Below are the code and all the weights of a small trained network. Each question names an input and a class and asks about switching units off, where a switched-off unit gives its printed mean instead of its output.

import numpy as np


def w(rows, s, z=0):
    codes = np.array(rows[::2]) - 128.0
    scale = np.full(codes.shape[1], s)
    scale[-1] = z or s
    return codes * scale


def f(y):
    return np.maximum(y, 0)


def log_softmax(a):
    a = a - a.max(-1, keepdims=True)
    return a - np.log(np.exp(a).sum(-1, keepdims=True))


def net(x, mask):
    res = np.array(x, float).reshape(1, 5) / 4 @ E
    y = f(res @ A[0][:, :-1].T + A[0][:, -1])
    res = res + np.where(mask, y, B[0][:, -1]) @ B[0][:, :-1]
    return log_softmax(res[-1] @ U[:, :-1].T + U[:, -1])


A, B = {}, {}
E = w([
[163,73,60,87,114,105,204,178,69,47,101],'x0',
[40,108,95,193,104,40,165,115,136,189,66],'x1',
[212,185,145,47,28,81,117,172,145,173,92],'x2',
[219,185,93,252,129,88,166,153,216,93,138],'x3',
[179,2,201,180,168,62,109,214,108,150,193],'x4',
],0.0096)
A[0] = w([
[162,127,96,187,161,93,174,128,197,83,143,118],'neuron 1',
[145,122,60,159,150,158,155,119,93,94,107,161],'neuron 2',
[110,183,143,152,122,207,59,75,138,135,134,150],'neuron 3',
[99,102,147,130,166,136,121,53,115,111,116,190],'neuron 4',
[102,98,155,110,161,175,110,131,88,155,140,239],'neuron 5',
[135,106,174,120,143,183,114,113,144,103,151,169],'neuron 6',
[173,128,141,67,74,101,161,163,96,138,142,156],'neuron 7',
[190,154,122,92,112,146,119,181,89,105,130,143],'neuron 8',
[221,145,121,112,119,123,118,201,160,115,122,98],'neuron 9',
[145,134,81,205,177,110,141,139,174,144,110,70],'neuron 10',
[172,106,117,78,134,150,106,149,111,112,139,146],'neuron 11',
[114,90,190,147,191,160,62,157,117,96,168,106],'neuron 12',
[58,190,118,110,143,142,60,95,152,182,80,136],'neuron 13',
[211,100,122,108,81,111,135,175,100,113,115,163],'neuron 14',
[217,129,156,66,103,127,147,138,89,116,121,140],'neuron 15',
[248,142,135,178,135,91,164,172,177,115,122,252],'neuron 16',
[167,154,132,29,106,173,154,131,66,133,122,135],'neuron 17',
[64,83,114,149,108,69,129,156,103,192,125,196],'neuron 18',
],0.011,0.0025)
B[0] = w([
[201,146,119,210,48,173,207,194,150,124,143,228],'neuron 1',
[165,174,88,156,111,148,190,146,85,53,79,187],'neuron 2',
[92,186,151,80,45,140,91,115,134,142,191,207],'neuron 3',
[114,164,158,189,90,86,148,81,47,125,143,181],'neuron 4',
[114,84,104,215,126,143,32,58,52,152,101,191],'neuron 5',
[138,173,120,138,124,142,69,86,112,107,220,173],'neuron 6',
[120,73,121,59,229,80,104,103,141,131,72,203],'neuron 7',
[120,57,132,24,201,124,40,194,193,37,116,191],'neuron 8',
[155,76,174,79,144,62,123,142,186,97,170,207],'neuron 9',
[156,111,125,175,73,214,156,153,121,179,126,215],'neuron 10',
[181,127,112,126,160,173,32,114,150,105,99,178],'neuron 11',
[175,111,152,219,119,85,37,129,24,109,197,206],'neuron 12',
[97,177,133,126,59,114,135,24,185,194,119,218],'neuron 13',
[208,80,143,66,192,76,142,103,193,110,128,208],'neuron 14',
[153,56,77,44,254,125,67,110,189,36,87,203],'neuron 15',
[207,120,189,123,72,90,156,249,200,166,199,252],'neuron 16',
[106,121,43,113,186,191,88,78,158,119,126,211],'neuron 17',
[39,65,206,177,207,183,208,147,126,192,35,206],'neuron 18',
],0.0072,0.015)
U = w([
[140,73,30,68,168,177,91,99,147,66,81,141],'0',
[90,204,119,100,59,131,132,41,175,181,121,249],'1',
[195,65,166,68,155,26,135,159,184,101,128,117],'2',
[33,43,195,161,138,127,186,145,93,172,72,184],'3',
[211,118,129,168,54,154,209,212,162,124,175,93],'4',
[147,94,165,189,121,115,80,100,2,106,208,148],'5',
[90,154,43,153,96,140,225,86,55,48,60,98],'6',
[118,159,140,71,112,152,93,147,173,48,203,8],'7',
],0.0087,0.0016)

Each question gives the input, the list of numbers given to net, and the class t.
The units are the neurons (one row each of A and B). Each row of codes is followed by its name. A weight is (code - 128) times the scale printed after its matrix; where a second scale follows, it is the last column's (A, B and U).
mask holds one flag per neuron, in row order. A switched-off neuron (its flag False) gives its mean, the last column of its row in B, instead of its output. The means were averaged over made-up inputs and are rounded, as every weight is.
A unit's drop is (log p(t) with every unit on - log p(t) with that unit switched off) / (log p(t) with every unit on - log p(t) with every unit switched off).
The circuit of an input: a set's keep is (log p(t) with only the set's units on - log p(t) with every unit switched off) / (log p(t) with every unit on - log p(t) with every unit switched off). Starting from the 12 units with the biggest drops (on a tie, the unit counted first), units are removed one at a time, each time the one whose removal leaves the highest keep (on an exact tie, the one counted first), for as long as the keep stays at least 0.8.
units of the circuit, in order: the units of the circuit, biggest drop first
unit that matters most: the unit with the biggest drop
top k neurons: the k neurons with the biggest drops, biggest first
drop of u: that unit's drop, to one decimal
input [-1,5,-8,-7,3], class 5: units of the circuit, in order => neuron 12
input [-4,-3,4,0,-1], class 7: units of the circuit, in order => neuron 3; neuron 18
input [1,-1,-1,1,1], class 4: top 2 neurons => neuron 7; neuron 15
input [8,-2,-6,-8,2], class 5: top 3 neurons => neuron 12; neuron 4; neuron 5
input [7,1,-3,-5,3], class 0: top 2 neurons => neuron 16; neuron 11
input [-3,-8,6,1,-8], class 0: top 2 neurons => neuron 17; neuron 15
input [8,-7,5,-5,7], class 0: top 4 neurons => neuron 17; neuron 15; neuron 11; neuron 5
input [-8,-3,-2,5,-2], class 1: top 2 neurons => neuron 3; neuron 13
input [1,4,2,-8,-2], class 3: top 2 neurons => neuron 18; neuron 3
input [2,3,0,3,-6], class 6: top 3 neurons => neuron 16; neuron 2; neuron 9
input [-3,0,-6,3,-1], class 5: top 3 neurons => neuron 16; neuron 4; neuron 12
input [2,3,-7,-4,7], class 5: top 2 neurons => neuron 12; neuron 5
input [2,5,-2,0,4], class 3: drop of neuron 18 => 0.1
input [7,-2,-2,6,8], class 4: unit that matters most => neuron 1
input [-7,2,2,-5,4], class 3: drop of neuron 18 => 2.0
input [-5,-5,-3,6,7], class 4: drop of neuron 16 => 0.3
input [1,-3,-5,-3,1], class 5: drop of neuron 16 => 0.0
